data =
[[128 128 129 128 126 129 126 128 127 127]
 [128 128 128 128 129 129 128 128 128 129]
 [128 128 127 128 130 132 130 127 128 129]
 [129 128 128 128 128 129 127 128 128 128]
 [129 120 128 120 132 126 114 127 130 130]
 [127 128 133 128 116 131 121 128 121 124]
 [151 147 116 125 125 127 126 135 123 113]
 [128 131 128 131 126 129 135 129 127 127]
 [130 131 122 132 135 134 126 129 129 128]
 [131 129 126 126 134 130 125 131 131 129]
 [128 133 127 124 132 115 134 119 143 133]
 [130 130 127 127 128 128 127 129 127 127]
 [129 125 128 130 123 126 122 132 127 130]
 [128 128 129 127 127 128 128 128 127 128]
 [128 128 128 128 128 129 128 128 128 128]]
data[-15, -10] = 128
data[-13, 6] = 130
data[-15, 5] = 129
data[13, -6] = 127
data[-5] = [128, 133, 127, 124, 132, 115, 134, 119, 143, 133]
data[-15] = [128, 128, 129, 128, 126, 129, 126, 128, 127, 127]
data[-12, -8] = 128
data[12, -5] = 126
data[:, -9] = [128, 128, 128, 128, 120, 128, 147, 131, 131, 129, 133, 130, 125, 128, 128]
data[:, -4] = [126, 128, 130, 127, 114, 121, 126, 135, 126, 125, 134, 127, 122, 128, 128]
data[12, 8] = 127
data[10, -3] = 119
data[6, -6] = 125
data[:, -6] = [126, 129, 130, 128, 132, 116, 125, 126, 135, 134, 132, 128, 123, 127, 128]
data[-12, -5] = 129
data[-7, -2] = 129
data[-5, -7] = 124
data[:, 5] = [129, 129, 132, 129, 126, 131, 127, 129, 134, 130, 115, 128, 126, 128, 129]
data[4, -3] = 127
data[3, 9] = 128
data[14] = [128, 128, 128, 128, 128, 129, 128, 128, 128, 128]
data[8, 4] = 135
data[10, -6] = 132
data[-10, -7] = 128
data[-8, 3] = 131
data[3, 7] = 128
data[-6, 3] = 126
data[-4, 2] = 127
data[3, -6] = 128
data[14, 9] = 128
data[9] = [131, 129, 126, 126, 134, 130, 125, 131, 131, 129]
data[:, -3] = [128, 128, 127, 128, 127, 128, 135, 129, 129, 131, 119, 129, 132, 128, 128]
data[11, 1] = 130
data[5, 6] = 121
data[2, 1] = 128
data[-1, -7] = 128

x =
array([[136, 125, 142, 133, 133, 137, 139, 142, 140, 122, 123, 129, 139],
       [113, 134, 104, 119, 116, 110, 110, 104, 109, 141, 140, 120, 107]])
x[0,-13]: 136
x[:, 7]: [142, 104]
x[-2,-10]: 133
x[1]: [113, 134, 104, 119, 116, 110, 110, 104, 109, 141, 140, 120, 107]
x[-1,2]: 104
x[-2,-3]: 123
x[-2,8]: 140
x[0]: [136, 125, 142, 133, 133, 137, 139, 142, 140, 122, 123, 129, 139]
x[:, -10]: [133, 119]
x[1,8]: 109
x[-1,-8]: 110
x[-2,4]: 133

arr =
[[130 125 127 116 125 126 108 114 123 116 139 151 130 148]
 [132 120 115 111 122 135 117 139 119 135 148 141 123 122]
 [125 127 133 119 128 125 141 117 120 107 137 147 134 133]]
arr[0,0] => 130
arr[:, 0] => [130, 132, 125]
arr[0] => [130, 125, 127, 116, 125, 126, 108, 114, 123, 116, 139, 151, 130, 148]
arr[2,10] => 137
arr[:, 12] => [130, 123, 134]
arr[2,1] => 127
arr[0,2] => 127
arr[0,6] => 108
arr[2,4] => 128
arr[1,10] => 148
arr[2,6] => 141
arr[0,9] => 116
arr[0,11] => 151

W =
[[110 123 128 124 128 139 130 122 108 137 129 141 137 121]
 [136 134 127 139 127 123 140 125 121 133 128 154 125 137]
 [129 122 122 145 133 130 126 142 131 124 127 129 121 133]]
Rows and columns are counted from 0.
(0, 0) = 110
(1, 1) = 134
(2, 0) = 129
(1, 5) = 123
(1, 0) = 136
(0, 12) = 137
(2, 10) = 127
(2, 1) = 122
(0, 8) = 108
(2, 11) = 129
(0, 5) = 139
(2, 8) = 131
(0, 2) = 128

B =
[[140 115  99 125 131 130 131 135 139 138 140]
 [118 138 131 120 136 136 134 119 115 116 124]
 [144 113 125 141 116 115 118 141 146 144 147]]
Indices start at 0.
(0, 0) -> 140
(2, 8) -> 146
(2, 2) -> 125
(1, 4) -> 136
(1, 5) -> 136
(2, 1) -> 113
(1, 8) -> 115
(0, 2) -> 99
(2, 7) -> 141
(0, 9) -> 138
(2, 3) -> 141
(1, 10) -> 124

A =
[[126 125 117 139 136 130 132 130 136 138 128 133]
 [141 131 123 130 125 133 133 129 127 131 122 129]
 [117 127 123 119 127 126 119 138 115 136 142 143]
 [126 121 119 134 128 136 128 123 105 129 118 121]
 [132 123 129 132 134 122 123 123 125 111 123 134]
 [131 121 131 129 133 115 124 123 124 113 127 130]
 [140 132 124 130 124 132 132 129 127 130 122 130]
 [123 131 124 129 125 130 127 122 132 128 130 122]
 [135 129 124 125 134 127 128 125 130 123 128 123]]
A[0,0] = 126
A[6,4] = 124
A[2,6] = 119
A[2,1] = 127
A[:, 8] = [136, 127, 115, 105, 125, 124, 127, 132, 130]
A[4,4] = 134
A[8,7] = 125
A[7,6] = 127
A[5,0] = 131
A[:, 4] = [136, 125, 127, 128, 134, 133, 124, 125, 134]
A[0,3] = 139
A[3,10] = 118
A[7,7] = 122
A[4,0] = 132
A[7] = [123, 131, 124, 129, 125, 130, 127, 122, 132, 128, 130, 122]
A[3] = [126, 121, 119, 134, 128, 136, 128, 123, 105, 129, 118, 121]
A[1,4] = 125
A[7,11] = 122
A[:, 7] = [130, 129, 138, 123, 123, 123, 129, 122, 125]
A[1,0] = 141
A[6,6] = 132
A[7,3] = 129
A[:, 1] = [125, 131, 127, 121, 123, 121, 132, 131, 129]
A[4,5] = 122
A[:, 10] = [128, 122, 142, 118, 123, 127, 122, 130, 128]
A[5,8] = 124
A[:, 2] = [117, 123, 123, 119, 129, 131, 124, 124, 124]
A[2] = [117, 127, 123, 119, 127, 126, 119, 138, 115, 136, 142, 143]
A[5] = [131, 121, 131, 129, 133, 115, 124, 123, 124, 113, 127, 130]
A[6,7] = 129
A[:, 11] = [133, 129, 143, 121, 134, 130, 130, 122, 123]
A[:, 9] = [138, 131, 136, 129, 111, 113, 130, 128, 123]
A[2,5] = 126
A[8,0] = 135
A[1,6] = 133
A[0,2] = 117

M = [104 125 104 130 118 122 135 118 154 153 112 131 109 126 145 141]
M[-16]: 104
M[-1]: 141
M[4]: 118
M[-14]: 104
M[11]: 131

m = 112,135,118,112,125,128,124,129,123,123,130,146,150,120
m[0]	112
m[1]	135
m[2]	118
m[12]	150
m[9]	123

X = [107 157 123 146 148 118 132 122 133 131]
X[0]: 107
X[3]: 146
X[-4]: 132
X[2]: 123

a =
[[127 134 133 127 127 122 123 141 131]
 [126 130 129 123 135 133 133 121 129]
 [128 128 128 127 126 126 132 119 128]
 [128 130 129 125 116 115 138 104 129]]
a[0][0] => 127
a[2] => [128, 128, 128, 127, 126, 126, 132, 119, 128]
a[3][4] => 116
a[0] => [127, 134, 133, 127, 127, 122, 123, 141, 131]
a[1][4] => 135
a[3][1] => 130
a[:, 5] => [122, 133, 126, 115]
a[3][7] => 104
a[3][0] => 128
a[1] => [126, 130, 129, 123, 135, 133, 133, 121, 129]
a[1][7] => 121
a[3][6] => 138
a[3][3] => 125

grid =
[[122 116  99 127 143 130 129 122 128]
 [137 140 157 139 103 129 134 130 123]
 [122 119 108 128 138 130 129 124 128]
 [123 116 102 132 137 132 137 120 127]
 [136 131 137 132 122 129 128 130 126]
 [129 133 142 115 128 126 124 131 130]]
Indices start at 0.
(0, 0) = 122
(0, 4) = 143
(0, 5) = 130
(2, 1) = 119
(2, 8) = 128
(1, 7) = 130
(4, 6) = 128
(4, 3) = 132
(1, 6) = 134
(5, 4) = 128
(0, 3) = 127
(0, 1) = 116
(1, 1) = 140
(4, 0) = 136
(0, 2) = 99
(1, 3) = 139
(5, 6) = 124
(1, 0) = 137
